Below is a small trained network, with its code and all its weights. Each question gives an input and a class and asks what happens when units are switched off, that is, made to give their printed mean instead of their output.

import numpy as np


def w(rows, s, z=0):
    codes = np.array(rows[::2]) - 128.0
    scale = np.full(codes.shape[1], s)
    scale[-1] = z or s
    return codes * scale


def norm(h):
    return h / np.sqrt((h * h).mean(-1, keepdims=True) + 1e-5)


def f(y):
    return y / 2 * (1 + np.tanh(0.7978845608 * (y + 0.044715 * y**3)))


def log_softmax(a):
    a = a - a.max(-1, keepdims=True)
    return a - np.log(np.exp(a).sum(-1, keepdims=True))


def net(x, mask):
    res = np.array(x, float).reshape(1, 3) / 4 @ E
    u = 0
    for l in range(3):
        y = f(norm(res) @ A[l][:, :-1].T + A[l][:, -1])
        res = res + np.where(mask[u : u + 10], y, B[l][:, -1]) @ B[l][:, :-1]
        u += 10
    return log_softmax(norm(res)[-1] @ U[:, :-1].T + U[:, -1])


A, B = {}, {}
E = w([
[143,105,247,153,154,85],'x0',
[195,157,120,95,168,162],'x1',
[178,202,175,62,102,116],'x2',
],0.0015)
A[0] = w([
[67,118,183,125,113,103,139],'0.n0',
[63,86,34,128,61,127,161],'0.n1',
[107,98,73,162,147,168,123],'0.n2',
[81,112,107,164,146,136,149],'0.n3',
[236,190,164,67,173,206,110],'0.n4',
[139,6,187,251,212,117,88],'0.n5',
[220,207,154,52,84,188,168],'0.n6',
[130,133,247,98,96,108,155],'0.n7',
[123,165,14,68,144,228,245],'0.n8',
[155,37,130,177,246,165,153],'0.n9',
],0.0024,0.0011)
B[0] = w([
[155,121,129,103,4,88,159],'0.n0',
[181,191,158,176,180,87,211],'0.n1',
[167,134,229,142,105,71,151],'0.n2',
[177,223,159,125,116,117,156],'0.n3',
[52,80,102,118,122,49,211],'0.n4',
[148,232,82,118,169,194,246],'0.n5',
[68,63,99,61,184,121,228],'0.n6',
[97,60,171,133,83,230,199],'0.n7',
[175,155,182,95,181,189,255],'0.n8',
[180,163,85,104,209,124,198],'0.n9',
],0.0022,0.0013)
A[1] = w([
[164,177,254,167,96,87,128],'1.n0',
[156,67,196,89,118,149,46],'1.n1',
[135,105,24,147,154,166,119],'1.n2',
[65,240,47,127,59,24,180],'1.n3',
[104,102,96,36,26,89,254],'1.n4',
[114,201,192,216,20,18,184],'1.n5',
[185,89,180,35,189,160,120],'1.n6',
[183,184,81,140,104,182,72],'1.n7',
[222,250,78,110,165,187,115],'1.n8',
[160,139,6,142,239,108,64],'1.n9',
],0.0023,0.00075)
B[1] = w([
[66,106,87,151,98,182,192],'1.n0',
[106,71,115,172,74,89,131],'1.n1',
[123,39,251,101,104,153,142],'1.n2',
[167,95,126,176,193,64,174],'1.n3',
[220,159,254,143,157,178,179],'1.n4',
[138,95,41,118,86,98,238],'1.n5',
[119,128,37,112,123,85,227],'1.n6',
[39,58,167,187,99,86,136],'1.n7',
[94,113,150,199,93,113,249],'1.n8',
[92,115,206,121,84,152,206],'1.n9',
],0.0023,0.0011)
A[2] = w([
[90,66,116,191,114,145,136],'2.n0',
[74,142,56,184,254,95,103],'2.n1',
[98,182,146,102,153,87,174],'2.n2',
[92,112,116,178,192,197,85],'2.n3',
[184,175,66,156,207,131,154],'2.n4',
[113,80,93,171,118,63,136],'2.n5',
[70,120,114,154,171,150,50],'2.n6',
[149,187,127,171,123,77,254],'2.n7',
[149,104,119,60,206,111,99],'2.n8',
[78,113,161,173,154,97,92],'2.n9',
],0.0038,0.00082)
B[2] = w([
[152,143,130,101,159,170,193],'2.n0',
[135,103,195,70,96,105,250],'2.n1',
[169,154,105,140,185,174,150],'2.n2',
[205,178,176,190,150,105,205],'2.n3',
[104,73,132,150,56,90,197],'2.n4',
[87,166,64,70,179,116,168],'2.n5',
[192,156,124,137,104,125,150],'2.n6',
[157,113,124,141,185,142,191],'2.n7',
[99,253,18,83,155,178,202],'2.n8',
[161,179,92,95,83,185,163],'2.n9',
],0.0032,0.0017)
U = w([
[108,233,60,1,220,195,181],'0',
[78,129,75,194,92,208,5],'1',
[121,91,14,182,159,19,97],'2',
[245,172,232,223,183,141,225],'3',
[61,29,217,70,31,136,138],'4',
],0.009,0.0027)

Each question gives the input, the list of numbers given to net, and the class t.
The units are the neurons (one row each of A and B). Each row of codes is followed by its name. A weight is (code - 128) times the scale printed after its matrix; where a second scale follows, it is the last column's (A, B and U).
mask holds one flag per neuron, layer by layer. A switched-off neuron (its flag False) gives its mean, the last column of its row in B, instead of its output. The means were averaged over made-up inputs and are rounded, as every weight is.
A unit's drop is (log p(t) with every unit on - log p(t) with that unit switched off) / (log p(t) with every unit on - log p(t) with every unit switched off).
most important unit: the unit with the biggest drop
top k neurons: the k neurons with the biggest drops, biggest first
k most important neurons of layer l: the k neurons of layer l with the biggest drops, biggest first
drop of u: that unit's drop, to one decimal
input [7,-8,-2], class 1: most important unit -> 1.n5
input [1,-6,1], class 2: 2 most important neurons of layer 1 -> [1.n5 1.n9]
input [-7,-7,-6], class 3: 2 most important neurons of layer 2 -> [2.n8 2.n3]
input [7,2,1], class 0: top 3 neurons -> [1.n9 2.n4 1.n6]
input [7,-4,2], class 4: top 2 neurons -> [0.n7 2.n8]
input [-5,-7,4], class 2: top 2 neurons -> [1.n5 0.n1]
input [-2,-3,1], class 2: top 3 neurons -> [1.n5 0.n5 2.n8]
input [8,1,2], class 4: top 3 neurons -> [0.n7 2.n8 1.n3]
input [8,2,5], class 4: top 2 neurons -> [0.n7 1.n1]
input [-1,-4,4], class 4: top 2 neurons -> [2.n3 0.n7]
input [-1,-5,0], class 2: 2 most important neurons of layer 1 -> [1.n5 1.n3]
input [7,7,7], class 0: drop of 2.n8 -> 0.1
input [5,4,5], class 0: drop of 2.n8 -> 0.1
input [6,-1,7], class 4: drop of 0.n7 -> 0.4
input [-3,-6,2], class 2: top neuron -> [1.n5]
